Each row is followed by its class.
[  48   -6 -112  -45  -47   49    8  -38  -27   68    4   32    9   36
  -27   16  -21  -61   -5   41   33  -17  -45  -21   33  -17  -55   -5
  -28  -41   27    9   -8  -18   -6    4    0] => (167)
[ 28 -29 -63 -18 -28  52  -1 -43 -24  27 -36 -13  34  34 -52  70 -25 -38
  15  -9   1  -5  60 -34  -8  17  -1  41  31 -46   2  -6 -10   8  31 -38
 -15] => (20)
[ 35  -3 -97 -39 -42  36  18 -31 -19  64   1  31  15  34 -36  12 -13 -60
  -6  32  32 -31 -53 -18  34  -5 -56  -4 -30 -30  25  -1  -2 -20 -17   1
   5] => (111)
[ 34  -4 -92 -27 -30  20  24 -39 -13  73 -24  40  19  36 -22  -8  -6 -76
   6  41  19  13 -69 -13  30 -12 -56   0 -38 -29  22   5   2 -13 -19   6
   5] => (118)
[ 46 -23 -68   1 -32  47  11 -22 -24  17 -35   2  34  35 -57  74 -23 -22
  25  -9 -18   1  52 -26  -3  20 -13  23  17 -18   7  -7 -17  -3  16 -34
  -3] => (118)
[ 47 -27 -69  -4 -39  46  18 -29 -26  14 -32  -8  37  40 -66  80 -35 -34
  10   1 -19  -5  48 -29  -1  17  -2  28  23 -25   1   0 -15  -5  25 -29
 -22] => (55)
[ 27 -30 -67 -21 -25 -23  16 -45 -23  47 -24  10  29   3 -53   0 -34 -58
 -10  26  -9  11 -27 -37  29  15 -33  -4  -7 -47  13  -3   5  -2   9  -7
 -39] => (71)
[ 32 -12 -63 -27 -11 -15  12 -53 -15  33   5  36  27  20 -34 -14  -4 -38
  -8  44  10  18 -54 -28  32  20 -60 -21 -17 -19  10  17   7 -18 -16 -20
 -11] => (20)
[ 39  -8 -58 -26  -2 -23  18 -49 -19  27   2  28  32   4 -33  -4  -8 -33
 -14  49   2  33 -38 -30  28  24 -63 -21 -16 -30   9   8   3 -13  -8  -8
 -24] => (71)
[ 49 -33 -67 -13 -33   9  19 -19  -2   9 -22   0  60  27 -43  65 -31 -25
  10  -5 -10  14  63 -11   5  13 -18  27   0 -25  -5 -26 -18 -11  26 -44
 -14] => (111)
[ 47 -24 -55 -13 -36   7  18 -26  -9  12 -17  -4  60  32 -42  73 -34 -32
  11   6 -10  19  49 -15   4  14 -14  22   0 -28 -11 -20 -19  -8  30 -43
 -24] => (111)
[ 61 -19 -59  -9 -31  25  12 -27 -16  15 -23  -3  60  35 -42  75 -35 -24
   8   7 -12  34  51 -19  -6  10  -3  32   1 -33  -7 -20 -20  -6  37 -45
 -24] => (118)
[  45  -12 -111  -41  -46   32   26  -30  -29   71   -3   40   12   32
  -35    8  -22  -63   -1   30   30  -26  -50  -14   35   -8  -67    4
  -24  -35   22    7   -3  -17  -14   12    1] => (55)
[  36   -7 -106  -38  -45   34   19  -30  -31   62   -2   40   10   25
  -28   12  -13  -66  -12   34   28  -18  -52  -14   39  -11  -59   -8
  -34  -29   27    7   -2  -13  -16    2    7] => (64)
[ 42 -21 -77  -9 -35  51  14 -27 -33  25 -32  -3  25  42 -55  87 -32 -42
  22  -4 -10  -4  43 -24  -7   9   7  31  22 -21  11  -6 -20  -4  19 -24
  -7] => (74)
[ 50 -23 -53 -13 -26  13  20 -40  -1  11 -24   3  54  31 -41  78 -35 -21
   1   5  -5  32  58 -13   7  13 -15  31   5 -23  -3 -17 -17  -5  28 -50
 -22] => (5)
[ 23 -20 -62  -5 -22  52   4 -39 -27  13 -35 -21  38  34 -51  76 -27 -31
  26  -4   1   1  64 -36  -8  11   7  27  28 -50   0 -15 -20  10  35 -24
 -10] => (74)
[ 50 -32 -62  -9 -33  20  13 -33   2  13 -25  -6  57  33 -33  67 -39 -30
   6   2  -9  22  58 -17  -2   9 -12  29   3 -35  -3 -16 -19  -4  39 -43
 -17] => (167)
[ 38  -8 -62 -32  -3 -21  18 -48 -14  21  -7  27  21   1 -27 -18  -9 -36
   2  51   9  30 -49 -31  21  23 -54 -20 -17 -23  16  15   1 -19 -10  -6
  -9] => (120)
[ 28 -16 -48  -3 -12  56   8 -34 -20  14 -45 -27  35  29 -54  74 -26 -26
  28  -6  -4   6  68 -35 -11  22  -5  39  23 -56   1 -10 -16   8  40 -31
 -11] => (118)
[ 22 -33 -61 -39 -32 -20  15 -64 -16  48 -19  -4  32   2 -49   7 -41 -53
 -17  27   6  24 -26 -33  34  11 -19 -18 -13 -44   3   3  13   2   6 -20
 -33] => (28)
[  35   -2 -114  -38  -32   35   19  -39  -27   63   10   41    6   26
  -30   13  -15  -64    2   31   28  -19  -45  -12   28   -3  -55   -2
  -18  -30   34    5   -3  -16  -21    7   16] => (28)
[ 32 -29 -67  -3 -38  38  12 -30 -32   6 -22  -2  29  29 -56  84 -28 -37
  17   1 -22  -8  50 -29  -3  24  -6  31  34 -24  10  -5 -15  -4  27 -25
 -15] => (71)
[ 38 -21 -61  -4 -36  28  13 -37 -21   7  -6   1  60  35 -45  76 -27 -25
  21  14   6   4  46 -31   6  18 -23  17  15 -24  -9 -15 -11  -2  31 -29
 -25] => (55)
[ 47 -27 -77 -12 -37  60  10 -34 -31  16 -36  -8  24  30 -54  80 -23 -29
  25  -4 -14   1  52 -33  -8  18   3  28  28 -24  16  -7 -21  -5  25 -29
  -5] => (120)
[ 33  -8 -70 -21 -11 -26  21 -47 -18  39   2  33  33  17 -35  -8 -17 -37
  -8  41   6  15 -49 -25  27  18 -60 -24 -23 -13  13   8   7 -18 -22 -17
  -6] => (74)
[ 25  -4 -66 -28  -5 -24  16 -61 -20  23   0  20  22   7 -38   4 -17 -26
  13  54  14  43 -46 -44  21  24 -62 -39 -12 -26  18  12   0  -8 -11 -10
  -7] => (120)
[ 20 -24 -68 -32 -29 -17  12 -61 -16  50 -14   1  27   9 -50   4 -43 -58
 -14  35   9  10 -36 -33  33  13 -21  -7 -16 -42   6   7  15  -4   3 -21
 -36] => (28)
[  32    2 -110  -37  -31   42   18  -43  -31   65   -4   34   18   36
  -31   16  -12  -65   -1   31   22  -14  -55  -20   33  -11  -53    0
  -24  -32   29   -1  -10  -12  -13    1    9] => (74)
[  43   -8 -105  -37  -43   36   16  -35  -30   64    0   46    5   32
  -34   12  -15  -62   -6   31   32  -21  -45  -20   39  -14  -58   -5
  -27  -31   28    4   -3  -14  -19    6    2] => (5)
[ 21 -29 -75 -34 -34  -7   9 -53 -18  51 -27   0  26  -2 -59   6 -34 -42
 -14  42   9  14 -34 -37  41   8 -21 -11 -10 -40   6   9   2  -8  12 -13
 -30] => (205)
[ 45 -34 -65 -16 -42  18   6 -38 -12  18 -15   9  52  38 -41  72 -33 -30
   3   5   0  25  44 -18   9   7  -7  33   8 -27  -9 -12 -20  -3  30 -49
 -23] => (20)
[ 30 -21 -55 -10 -28  45  10 -38 -16   9 -33 -25  43  27 -45  71 -31 -35
  17   5   6 -10  60 -33  -2  14  -4  37  16 -51   2  -4 -15   2  36 -32
 -21] => (64)
[ 40 -15 -68 -11 -30  43  18 -39 -31  13 -15  -9  28  36 -60  88 -39 -46
  19   5 -18  -1  48 -22  -2  20   5  37  25 -27   8   3 -17  -7  27 -37
 -25] => (28)
[ 29 -11 -91 -23 -26   2  33 -41 -14  70 -18  39   8  27 -30   5 -13 -74
  -3  39  13  23 -65 -12  38  -3 -58   0 -30 -33  26   4  -3 -10 -10  10
  -9] => (71)
[ 26 -18 -95 -29 -34   8  19 -44 -10  78 -13  45  16  37 -29   1 -15 -77
  -1  41  29   4 -71 -12  35  -8 -50   7 -30 -20  20   5   2 -14 -19  -4
  -1] => (20)
[  40   -3 -112  -42  -42   45   10  -42  -30   67   -8   40    5   24
  -32    9   -8  -61    2   37   26    1  -51  -21   37  -11  -54   -6
  -21  -35   31    5  -14  -13   -8    7    7] => (120)
[ 31 -29 -46  -4 -29  32  12 -32 -24  18 -33 -26  43  31 -52  72 -39 -32
  14 -16 -13  -8  57 -36  -6  13   9  37  27 -48   2 -12 -20   1  35 -36
 -16] => (74)
[ 33   0 -54 -23   1 -19  19 -46 -20  15  -3  16  24  -1 -31  -1  -9 -32
 -13  54   7  24 -40 -32  28  28 -56 -35 -19 -24   5  20   7 -10  -7 -15
 -18] => (64)
[ 33  -5 -97 -24 -37  13  24 -31 -16  66 -21  48  16  39 -23  -2  -9 -74
  15  35  16  13 -69 -14  36 -16 -57  -2 -37 -27  24   3  -9 -10 -17   7
   4] => (118)
[  35   -8 -101  -43  -44   43   17  -36  -39   67   -4   32   12   25
  -43   20  -16  -54  -11   39   24  -11  -50  -22   38   -8  -49    2
  -26  -38   19    9   -8  -16   -7    0    0] => (205)
[ 45 -27 -73  -8 -42  41  16 -25 -33  17 -25  -4  24  45 -66  83 -43 -34
  16 -14 -21  -3  41 -22  -1  13   3  24  17 -24   9   4 -22 -11  24 -35
 -14] => (74)
[ 34  -6 -91 -19 -34   9  27 -36 -22  78  -2  41   6  32 -29   9 -16 -74
  -6  46  23   0 -60 -12  35  -5 -56  15 -26 -30  28   6   5 -23 -15   7
  -9] => (71)
[ 24 -24 -45 -11 -21  40  12 -49 -21  10 -31 -33  43  24 -55  78 -34 -31
  15  -3 -12   6  62 -32  -3  24  16  31  29 -50  -3 -10 -16   7  38 -38
 -24] => (28)
[ 20 -20 -77 -20 -24 -18  13 -57 -15  48 -25   5  23   9 -54  -1 -39 -53
 -13  40   9  22 -41 -35  40   5 -22 -21 -18 -42   6   4   4   0   9 -10
 -33] => (74)
[  41   -9 -113  -42  -48   29   17  -29  -26   62   -5   37    8   37
  -34   12  -22  -55    1   32   31  -13  -54  -20   40  -13  -58   -1
  -25  -39   20   11   -8  -15   -9    8   -5] => (55)
[  44  -13 -100  -22  -35    8   32  -45   -8   85  -18   43    8   26
  -24  -13  -15  -70    4   41   29   -1  -61  -13   31   -5  -61   12
  -31  -21   35    5    4  -22  -24    4    7] => (120)
[ 34  -2 -66 -22  -4 -20  19 -46 -14  38   2  30  17   3 -32  -6 -12 -29
   1  51  15  32 -49 -26  20  26 -64 -26 -17 -19  19  13   0 -20 -15  -9
   2] => (120)
[ 33 -26 -59 -31 -28 -31  11 -54 -21  40 -23  10  26   6 -59   5 -41 -43
 -17  31   5  22 -21 -45  37   9 -30 -22 -13 -40   8   3  10   1   2 -21
 -45] => (5)
[ 44 -19 -78 -16 -38  57  17 -40 -37  15 -18  -1  34  36 -58  81 -29 -45
  15   2 -19  -1  50 -18   2  14   5  28  21 -28   6  -7 -19  -3  25 -30
 -19] => (28)
[ 53 -37 -73 -21 -35  15   8 -38 -12   6 -17   5  53  31 -46  75 -39 -24
   3   8  -1  30  51 -21  10   9  -2  34   7 -29 -10 -16 -23  -2  38 -48
 -32] => (20)
[ 40 -13 -94 -25 -42   4  30 -42 -15  67  -5  51  16  36 -26  -1 -18 -73
   1  38  22 -10 -59 -15  35 -13 -62  -3 -30 -18  29   5   4 -18 -28   4
   1] => (5)
[ 22  -7 -70 -19  -3 -18  14 -53 -18  33  10  29  25  16 -38   1 -11 -31
   0  50  14  27 -46 -29  26  23 -58 -29 -10 -24  11  10   5 -14  -8 -18
  -5] => (20)
[ 35  -7 -88 -22 -41   3  31 -40 -14  68  -6  33  15  31 -20   5 -15 -72
  -2  50  28  -4 -69 -16  40 -12 -52  -5 -33 -23  27  13   2 -21 -20   2
  -2] => (64)
[ 26   2 -75 -11  -2 -32  20 -50 -17  35  23  29  33  12 -41   1 -21 -30
   1  51   7  21 -43 -30  26  24 -58 -33 -14 -21  20   3   4 -18 -21 -18
  -4] => (28)
[ 27 -18 -93 -30 -37   6  29 -37 -15  71 -21  31  19  33 -28   1 -21 -80
  10  39  21  -5 -62 -19  29 -11 -55   5 -23 -32  18   8   2 -12 -18  14
   0] => (55)
[  52   -8 -104  -43  -42   39   21  -44  -34   74   -5   36   10   19
  -33   10  -17  -62    1   40   30  -15  -47  -22   34   -6  -55    8
  -20  -32   30    3  -11  -18  -12    7   -1] => (120)
[ 26 -30 -60 -35 -31 -23  19 -49 -16  48 -27   0  34  12 -57   5 -44 -55
   1  32   8  11 -29 -37  32   9 -36  -6  -8 -47   2  10   4  -4   7  -5
 -39] => (55)
[ 44  -7 -98 -40 -41  36  23 -42 -33  63  -2  41  10  36 -33  15 -16 -58
  -3  36  31 -15 -45 -20  36 -13 -57  -5 -29 -36  23   2  -5 -13 -17   5
  -1] => (5)
[ 31 -16 -97 -25 -43   9  24 -35 -13  84  -5  44  22  28 -28  -3 -15 -72
   0  41  22 -10 -69 -10  37  -9 -64   7 -35 -20  24  14   0 -27 -23   0
   9] => (205)
[ 51 -11 -60 -11 -37  32   7 -48 -23  20 -12   3  44  25 -45  74 -24 -12
  23  17   8  20  48 -31  18  20 -21  18  15 -22  -2  -8 -23  -4  33 -42
 -35] => (120)
[ 38   4 -65 -18  -3 -17  23 -54 -22  45   8  26  26  12 -40  -5 -16 -40
  -9  51   4  14 -46 -26  28  27 -50 -20 -14 -22  14  12   6 -17 -21 -16
 -17] => (28)
[ 25 -24 -48 -10 -20  42   8 -39 -26  19 -34 -22  37  20 -53  81 -30 -38
  12  -3 -11   3  63 -32 -10  28  -4  42  32 -50   3 -12 -11   5  41 -27
 -25] => (71)
[ 33  -7 -66 -25  -8 -27  26 -45 -16  36   1  24  37  15 -46  -5 -25 -41
  -3  45   5  10 -47 -33  22  23 -68 -17 -14 -24  15  11   8 -18 -16  -9
 -15] => (55)
[  38    2 -114  -33  -40   33   16  -41  -28   67    9   38    6   33
  -27   11  -20  -63   -5   37   29  -21  -60  -15   38   -5  -46    3
  -27  -33   26    7   -3  -14  -12   -2   -4] => (28)
[ 36 -11 -67 -25 -12 -26  24 -43 -14  35  -4  28  34  11 -40 -12 -21 -41
 -12  45   4  15 -48 -28  29  20 -67 -20 -21 -25   6  14   7 -14 -15  -9
 -17] => (55)
[ 59 -40 -69 -14 -34   7  13 -39  -1  10 -31   4  56  21 -41  55 -33  -8
  11  -2  -5  33  57 -29   5  14 -17  23   3 -24   2 -18 -21  -3  21 -46
 -16] => (120)
[ 40 -21 -62   1 -25  42  13 -28 -31  13 -23  -5  25  30 -60  92 -27 -25
  14   0 -17   6  58 -28 -11  29  -6  27  33 -27  10  -6 -16  -3  27 -26
 -15] => (71)
[ 37  -5 -83 -23 -29  10  28 -43 -14  81  -8  39   4  33 -29  10 -19 -70
  -1  44  33   1 -59 -14  39  -9 -58   1 -33 -24  25  11   5 -19 -22   1
  -4] => (5)
[ 45 -34 -79 -10 -34  41   8 -30 -24  18 -25  -1  18  41 -63  76 -33 -32
  15 -12 -15   1  44 -26  -7  18   0  29  27 -25  15   6 -13  -9  24 -39
  -8] => (20)
[ 54 -33 -74 -11 -33  11  20 -20 -11  15 -22  12  61  31 -47  62 -35 -28
   9  -3  -9  22  64 -12   5   9 -26  35   4 -29  -7 -19 -18  -9  26 -36
 -20] => (55)
[ 30 -23 -58 -28 -22 -27  12 -45 -19  42 -22  -9  33  -1 -59   6 -40 -45
 -14  38   5  11 -20 -43  32  16 -23 -20 -15 -48  -3  -5   7  -1  10 -17
 -46] => (111)
[ 32  -1 -63 -20  -7 -27  20 -43 -25  38   8  31  30  15 -33  -6 -13 -37
  -3  40   0  17 -53 -25  26  21 -62 -28 -17 -15  14  12   4 -22 -19 -16
  -4] => (74)
[ 34   0 -62 -31  -5  -8  16 -44 -16  32   1  25  28  15 -30  -5 -12 -34
  -2  52   5  18 -45 -24  25  22 -60 -27 -19 -23  13  12  -1 -23 -11 -12
  -7] => (167)
[  32  -12 -109  -45  -40   33    9  -46  -27   71    3   46   11   31
  -34   10  -11  -66   -6   37   33  -13  -58  -18   37   -7  -57   -1
  -19  -25   26    6   -1  -13  -15   -2    4] => (20)
[ 33   2 -56 -20  -5 -14  16 -47 -16  32  -4  29  35  16 -36  -8  -9 -35
   6  47   6  29 -50 -32  29  20 -66 -26 -24 -24   9  11   2 -12 -13 -14
 -14] => (118)
[ 39 -27 -68 -12 -40  50  10 -39 -26  18 -31  -5  21  32 -54  78 -26 -27
  26   2  -3   4  45 -34  -3  18  -7  23  24 -21  13   2 -18  -4  17 -29
  -2] => (120)
[ 47  -1 -55   2 -34  40   0 -34 -26  24  -8   8  58  40 -32  78 -12 -16
  27  13   7  13  43 -29   7  16 -24  18   9 -22  -9 -18 -17  -1  27 -41
 -19] => (118)
[ 24 -28 -70 -17 -23 -24  10 -48 -13  52 -27  14  38   6 -44 -12 -28 -50
 -20  26  -2  13 -34 -39  29  15 -39  -9 -17 -46  10  -9  12   2   1 -13
 -33] => (71)
[ 23 -24 -41   0 -23  46  14 -41 -20  14 -40 -24  37  30 -51  76 -25 -38
   8 -10 -14   2  59 -35  -1  22  -1  48  27 -55   4 -14 -14   9  45 -32
 -28] => (71)
[ 36  -9 -74 -27  -5 -13  16 -43 -27  41  -4  19  29   3 -49  -2 -18 -29
  -2  48   1  26 -37 -32  28  20 -57 -21 -18 -38   9  16  -4 -19  -5 -12
 -16] => (205)
